Below is a small trained network, with its code and all its weights. Each question gives an input and a class and asks what happens when units are switched off, that is, made to give their printed mean instead of their output.

import numpy as np


def w(rows, s, z=0):
    codes = np.array(rows[::2]) - 128.0
    scale = np.full(codes.shape[1], s)
    scale[-1] = z or s
    return codes * scale


def norm(h):
    return h / np.sqrt((h * h).mean(-1, keepdims=True) + 1e-5)


def f(y):
    return y / 2 * (1 + np.tanh(0.7978845608 * (y + 0.044715 * y**3)))


def log_softmax(a):
    a = a - a.max(-1, keepdims=True)
    return a - np.log(np.exp(a).sum(-1, keepdims=True))


def net(x, mask):
    res = np.array(x, float).reshape(1, 6) / 4 @ E
    u = 0
    for l in range(3):
        y = f(norm(res) @ A[l][:, :-1].T + A[l][:, -1])
        res = res + np.where(mask[u : u + 9], y, B[l][:, -1]) @ B[l][:, :-1]
        u += 9
    return log_softmax(norm(res)[-1] @ U[:, :-1].T + U[:, -1])


A, B = {}, {}
E = w([
[165,18,65,149,101],'x0',
[128,135,125,133,125],'x1',
[128,127,128,127,127],'x2',
[38,102,171,237,106],'x3',
[225,110,250,138,61],'x4',
[124,128,126,128,128],'x5',
],0.0017)
A[0] = w([
[79,221,161,99,91,32],'0.n0',
[82,252,179,106,117,71],'0.n1',
[138,138,120,142,126,114],'0.n2',
[53,138,19,135,204,221],'0.n3',
[75,106,148,135,99,83],'0.n4',
[183,128,118,33,160,50],'0.n5',
[48,88,175,201,104,11],'0.n6',
[120,141,119,122,93,132],'0.n7',
[166,11,18,154,56,171],'0.n8',
],0.0034,0.0012)
B[0] = w([
[142,78,147,137,211,131],'0.n0',
[144,59,182,125,241,169],'0.n1',
[126,121,129,120,129,123],'0.n2',
[143,121,243,68,9,249],'0.n3',
[178,160,100,176,139,123],'0.n4',
[171,201,106,240,101,151],'0.n5',
[211,194,85,181,113,150],'0.n6',
[134,122,132,132,156,129],'0.n7',
[116,138,211,108,254,251],'0.n8',
],0.0025,0.0018)
A[1] = w([
[34,147,4,113,166,13],'1.n0',
[193,124,101,38,153,108],'1.n1',
[57,103,180,208,114,87],'1.n2',
[127,131,129,128,129,124],'1.n3',
[47,143,23,115,160,9],'1.n4',
[157,18,55,148,96,102],'1.n5',
[242,133,207,191,108,208],'1.n6',
[120,197,173,131,129,160],'1.n7',
[158,22,58,148,92,127],'1.n8',
],0.0036,0.0011)
B[1] = w([
[192,101,236,91,27,119],'1.n0',
[83,157,93,215,120,176],'1.n1',
[166,173,47,123,128,174],'1.n2',
[132,122,129,130,130,127],'1.n3',
[194,106,208,116,54,111],'1.n4',
[99,234,198,121,187,138],'1.n5',
[45,105,113,65,87,251],'1.n6',
[116,86,112,117,153,159],'1.n7',
[80,254,202,111,192,143],'1.n8',
],0.0034,0.0024)
A[2] = w([
[114,102,158,254,108,104],'2.n0',
[57,122,127,75,69,166],'2.n1',
[248,161,80,76,147,126],'2.n2',
[103,97,193,248,106,141],'2.n3',
[134,127,125,131,126,132],'2.n4',
[213,76,152,150,129,6],'2.n5',
[101,155,87,107,119,172],'2.n6',
[222,162,88,77,146,135],'2.n7',
[94,143,77,90,123,165],'2.n8',
],0.0031,0.0023)
B[2] = w([
[105,221,18,50,105,121],'2.n0',
[252,64,136,160,115,248],'2.n1',
[14,167,64,192,87,132],'2.n2',
[146,186,27,46,127,160],'2.n3',
[119,127,125,127,123,125],'2.n4',
[10,235,211,19,66,46],'2.n5',
[182,110,103,185,113,185],'2.n6',
[5,156,72,213,83,136],'2.n7',
[183,108,126,216,101,193],'2.n8',
],0.0021,0.0017)
U = w([
[168,90,201,61,7,121],'0',
[95,206,9,183,87,107],'1',
[159,71,122,159,163,253],'2',
[84,150,195,91,255,10],'3',
],0.0069,0.002)

Each question gives the input, the list of numbers given to net, and the class t.
The units are the neurons (one row each of A and B). Each row of codes is followed by its name. A weight is (code - 128) times the scale printed after its matrix; where a second scale follows, it is the last column's (A, B and U).
mask holds one flag per neuron, layer by layer. A switched-off neuron (its flag False) gives its mean, the last column of its row in B, instead of its output. The means were averaged over made-up inputs and are rounded, as every weight is.
A unit's drop is (log p(t) with every unit on - log p(t) with that unit switched off) / (log p(t) with every unit on - log p(t) with every unit switched off).
The circuit of an input: a set's keep is (log p(t) with only the set's units on - log p(t) with every unit switched off) / (log p(t) with every unit on - log p(t) with every unit switched off). Starting from the 12 units with the biggest drops (on a tie, the unit counted first), units are removed one at a time, each time the one whose removal leaves the highest keep (on an exact tie, the one counted first), for as long as the keep stays at least 0.8.
circuit, biggest first: the units of the circuit, biggest drop first
top k neurons: the k neurons with the biggest drops, biggest first
k most important neurons of layer l: the k neurons of layer l with the biggest drops, biggest first
drop of u: that unit's drop, to one decimal
input [6,4,7,-3,-6,-6], class 0: circuit, biggest first => [1.n0, 1.n4]
input [-5,1,1,-5,-2,-2], class 1: circuit, biggest first => [0.n8, 2.n7]
input [-5,-1,-5,-6,-7,1], class 0: circuit, biggest first => [1.n0, 1.n4, 0.n8]
input [-6,3,-5,2,-6,6], class 0: circuit, biggest first => [0.n8, 1.n0, 1.n4]
input [-5,2,-6,-5,-6,5], class 0: circuit, biggest first => [1.n0, 0.n8, 1.n4]
input [3,-2,6,-1,-3,1], class 0: most important neuron of layer 0 => [0.n1]
input [4,1,4,-3,-2,5], class 3: top 4 neurons => [1.n2, 1.n6, 0.n6, 2.n1]
input [-5,8,-4,-4,2,3], class 2: 2 most important neurons of layer 0 => [0.n8, 0.n5]
input [8,5,-6,4,6,-1], class 3: 4 most important neurons of layer 1 => [1.n8, 1.n5, 1.n0, 1.n4]
input [-3,-1,-4,8,4,-8], class 1: top 2 neurons => [0.n3, 2.n0]
input [-5,-6,-6,-6,-3,0], class 1: top 2 neurons => [0.n8, 1.n6]
input [8,2,5,5,-3,3], class 3: 3 most important neurons of layer 1 => [1.n8, 1.n5, 1.n1]
input [-5,6,-8,3,-8,-6], class 0: top 2 neurons => [1.n0, 0.n8]
input [-4,3,-5,-5,2,4], class 1: most important neuron of layer 1 => [1.n8]
input [-5,0,2,-7,-4,0], class 1: top 2 neurons => [0.n8, 1.n6]
input [6,-1,5,-1,-5,6], class 3: 2 most important neurons of layer 0 => [0.n3, 0.n8]
input [-3,-3,-3,2,-1,0], class 2: top 3 neurons => [0.n8, 1.n8, 1.n5]
input [8,-6,4,4,1,-7], class 3: drop of 1.n5 => 0.1
input [8,1,-3,4,2,-4], class 3: drop of 1.n8 => 0.1
input [4,2,-2,-1,2,1], class 3: top neuron => [0.n3]
input [3,-1,0,-4,0,-6], class 1: drop of 0.n5 => 0.4
input [2,-5,7,6,-8,7], class 0: drop of 1.n0 => 0.4
